Here is a tiny trained network, its code and every weight. The questions are about switching its units off for an input and a class, where a switched-off unit gives its printed mean instead of its output.

import numpy as np


def w(rows, s, z=0):
    codes = np.array(rows[::2]) - 128.0
    scale = np.full(codes.shape[1], s)
    scale[-1] = z or s
    return codes * scale


def f(y):
    return y / 2 * (1 + np.tanh(0.7978845608 * (y + 0.044715 * y**3)))


def log_softmax(a):
    a = a - a.max(-1, keepdims=True)
    return a - np.log(np.exp(a).sum(-1, keepdims=True))


def net(x, mask):
    res = np.array(x, float).reshape(1, 7) / 4 @ E
    y = f(res @ A[0][:, :-1].T + A[0][:, -1])
    res = res + np.where(mask, y, B[0][:, -1]) @ B[0][:, :-1]
    return log_softmax(res[-1] @ U[:, :-1].T + U[:, -1])


A, B = {}, {}
E = w([
[203,84,230],'x0',
[189,229,227],'x1',
[3,168,62],'x2',
[137,223,167],'x3',
[247,185,18],'x4',
[176,47,79],'x5',
[207,126,95],'x6',
],0.0072)
A[0] = w([
[139,86,124,221],'N0',
[177,146,182,75],'N1',
[111,191,99,67],'N2',
[79,79,163,224],'N3',
[187,114,148,254],'N4',
[127,163,86,16],'N5',
[73,182,174,128],'N6',
[88,131,3,98],'N7',
[74,140,149,119],'N8',
[105,140,40,208],'N9',
],0.016,0.0077)
B[0] = w([
[31,117,111,188],'N0',
[154,236,123,176],'N1',
[162,85,125,165],'N2',
[82,214,2,214],'N3',
[40,162,175,218],'N4',
[199,125,106,139],'N5',
[52,2,140,197],'N6',
[224,101,35,249],'N7',
[68,144,193,170],'N8',
[166,50,49,242],'N9',
],0.0088,0.013)
U = w([
[131,68,132,39],'0',
[2,33,115,253],'1',
[165,89,175,17],'2',
[170,251,186,250],'3',
[47,177,93,66],'4',
[169,54,67,99],'5',
[161,87,175,1],'6',
],0.0096,0.0097)

Each question gives the input, the list of numbers given to net, and the class t.
The units are the neurons (one row each of A and B). Each row of codes is followed by its name. A weight is (code - 128) times the scale printed after its matrix; where a second scale follows, it is the last column's (A, B and U).
mask holds one flag per neuron, in row order. A switched-off neuron (its flag False) gives its mean, the last column of its row in B, instead of its output. The means were averaged over made-up inputs and are rounded, as every weight is.
A unit's drop is (log p(t) with every unit on - log p(t) with that unit switched off) / (log p(t) with every unit on - log p(t) with every unit switched off).
The circuit of an input: a set's keep is (log p(t) with only the set's units on - log p(t) with every unit switched off) / (log p(t) with every unit on - log p(t) with every unit switched off). Starting from all 10 units, units are removed one at a time, each time the one whose removal leaves the highest keep (on an exact tie, the one counted first), for as long as the keep stays at least 0.8.
circuit, biggest first: the units of the circuit, biggest drop first
unit that matters most: the unit with the biggest drop
top k neurons: the k neurons with the biggest drops, biggest first
drop when u is switched off: that unit's drop, to one decimal
input [-7,4,-5,1,-3,6,5], class 3: unit that matters most => N6
input [8,-2,-2,4,3,6,-8], class 3: circuit, biggest first => (N6; N9)
input [-1,-2,-7,-7,7,-5,1], class 1: circuit, biggest first => (N4; N7)
input [-4,7,-2,0,7,8,7], class 3: circuit, biggest first => (N4; N6)
input [5,0,2,-2,7,6,3], class 1: top 3 neurons => (N4; N0; N7)
input [8,-1,-6,-7,-1,3,6], class 1: top 2 neurons => (N0; N4)
input [-5,5,-6,-2,4,7,-6], class 3: circuit, biggest first => (N6; N9)
input [6,0,3,-2,7,6,8], class 1: top 2 neurons => (N4; N0)
input [-2,1,-7,-8,1,-5,7], class 1: top 3 neurons => (N0; N4; N7)
input [-1,5,-7,-6,1,8,0], class 1: top 2 neurons => (N0; N4)
input [5,6,5,5,-3,-4,5], class 1: top 2 neurons => (N6; N7)
input [0,-8,-6,-2,0,8,7], class 1: top 2 neurons => (N0; N4)
input [5,2,-8,-3,6,8,-1], class 3: drop when N2 is switched off => 0.0
input [4,6,7,5,6,-4,-8], class 1: unit that matters most => N6
input [-5,-3,8,-2,1,7,-6], class 5: drop when N7 is switched off => 0.1
input [0,5,5,4,7,-1,-4], class 5: drop when N0 is switched off => 0.2
